Below is a small trained network, with its code and all its weights. Each question gives an input and a class and asks what happens when units are switched off, that is, made to give their printed mean instead of their output.

import numpy as np


def w(rows, s, z=0):
    codes = np.array(rows[::2]) - 128.0
    scale = np.full(codes.shape[1], s)
    scale[-1] = z or s
    return codes * scale


def norm(h):
    return h / np.sqrt((h * h).mean(-1, keepdims=True) + 1e-5)


def f(y):
    return np.maximum(y, 0)


def log_softmax(a):
    a = a - a.max(-1, keepdims=True)
    return a - np.log(np.exp(a).sum(-1, keepdims=True))


def net(x, mask):
    res = np.array(x, float).reshape(1, 5) / 4 @ E
    u = 0
    for l in range(3):
        y = f(norm(res) @ A[l][:, :-1].T + A[l][:, -1])
        res = res + np.where(mask[u : u + 4], y, B[l][:, -1]) @ B[l][:, :-1]
        u += 4
    return log_softmax(norm(res)[-1] @ U[:, :-1].T + U[:, -1])


A, B = {}, {}
E = w([
[114,145,89,214,124,131,68,176,7,215],'x0',
[101,69,216,160,157,223,123,174,165,221],'x1',
[129,243,2,75,176,184,226,117,112,124],'x2',
[134,31,104,164,179,113,75,28,29,99],'x3',
[81,137,227,121,202,173,234,79,140,185],'x4',
],0.0025)
A[0] = w([
[118,56,194,168,165,94,52,87,99,165,5],'L0N0',
[151,177,110,93,172,162,173,126,105,104,93],'L0N1',
[127,114,171,113,83,116,151,128,253,113,8],'L0N2',
[113,125,83,148,93,128,76,138,113,83,42],'L0N3',
],0.0048,0.0025)
B[0] = w([
[108,102,181,214,40,127,202,106,56,90,254],'L0N0',
[38,84,101,187,85,73,152,114,168,137,217],'L0N1',
[131,107,189,42,136,146,169,255,131,80,247],'L0N2',
[165,138,93,137,139,99,108,193,93,146,187],'L0N3',
],0.0056,0.0027)
A[1] = w([
[201,146,72,136,101,122,44,151,107,121,2],'L1N0',
[139,122,104,123,100,73,69,146,120,100,99],'L1N1',
[119,90,101,98,255,152,133,77,153,139,39],'L1N2',
[111,214,100,152,111,156,156,95,161,179,96],'L1N3',
],0.0049,0.0027)
B[1] = w([
[189,35,22,99,178,90,85,237,6,136,222],'L1N0',
[207,114,83,78,251,146,139,73,63,63,254],'L1N1',
[79,3,37,148,65,246,112,52,214,124,176],'L1N2',
[113,229,126,126,105,17,135,118,133,175,226],'L1N3',
],0.0033,0.0019)
A[2] = w([
[138,136,192,154,158,191,26,159,137,254,20],'L2N0',
[168,102,46,84,143,71,40,113,111,72,47],'L2N1',
[47,62,68,130,185,188,120,49,174,118,30],'L2N2',
[144,153,226,1,100,167,115,185,234,82,1],'L2N3',
],0.0039,0.002)
B[2] = w([
[126,196,177,153,130,254,68,139,123,134,164],'L2N0',
[210,172,152,90,167,115,59,110,150,156,210],'L2N1',
[154,74,128,112,114,165,97,89,185,177,172],'L2N2',
[99,94,143,61,179,132,144,195,167,73,254],'L2N3',
],0.0071,0.0035)
U = w([
[106,204,180,178,127,248,70,195,117,180,44],'0',
[109,58,217,249,80,129,116,83,28,95,194],'1',
[203,138,136,67,160,70,73,23,179,58,5],'2',
[231,139,50,125,151,72,26,190,52,118,176],'3',
[92,99,178,31,158,129,161,255,213,55,171],'4',
[77,54,84,131,132,175,150,1,218,172,84],'5',
[44,239,67,155,106,44,177,122,154,173,187],'6',
],0.0087,0.0027)

Each question gives the input, the list of numbers given to net, and the class t.
The units are the neurons (one row each of A and B). Each row of codes is followed by its name. A weight is (code - 128) times the scale printed after its matrix; where a second scale follows, it is the last column's (A, B and U).
mask holds one flag per neuron, layer by layer. A switched-off neuron (its flag False) gives its mean, the last column of its row in B, instead of its output. The means were averaged over made-up inputs and are rounded, as every weight is.
A unit's drop is (log p(t) with every unit on - log p(t) with that unit switched off) / (log p(t) with every unit on - log p(t) with every unit switched off).
The circuit of an input: a set's keep is (log p(t) with only the set's units on - log p(t) with every unit switched off) / (log p(t) with every unit on - log p(t) with every unit switched off). Starting from all 12 units, units are removed one at a time, each time the one whose removal leaves the highest keep (on an exact tie, the one counted first), for as long as the keep stays at least 0.8.
units of the circuit, in order: the units of the circuit, biggest drop first
unit that matters most: the unit with the biggest drop
top k neurons: the k neurons with the biggest drops, biggest first
k most important neurons of layer l: the k neurons of layer l with the biggest drops, biggest first
drop of u: that unit's drop, to one decimal
input [8,-8,6,6,4], class 6: unit that matters most	L0N1
input [-3,-1,6,-3,1], class 6: units of the circuit, in order	(L0N1; L2N3)
input [1,5,8,3,-2], class 5: top 2 neurons	(L0N0; L2N2)
input [7,2,-2,0,-3], class 1: top 3 neurons	(L0N0; L2N1; L2N3)
input [1,-4,5,3,8], class 5: top 3 neurons	(L1N2; L2N2; L0N0)
input [2,-6,-1,-7,1], class 6: top 2 neurons	(L1N3; L0N2)
input [-8,-1,-6,8,-3], class 1: top 2 neurons	(L0N0; L2N3)
input [2,7,8,-3,6], class 6: top 2 neurons	(L1N3; L0N1)
input [-5,-3,5,0,7], class 5: 2 most important neurons of layer 2	(L2N2; L2N3)
input [-7,-4,7,1,3], class 5: drop of L0N0	0.2
input [0,4,1,3,3], class 1: drop of L0N0	0.9
input [1,3,0,3,-1], class 1: drop of L0N0	0.2
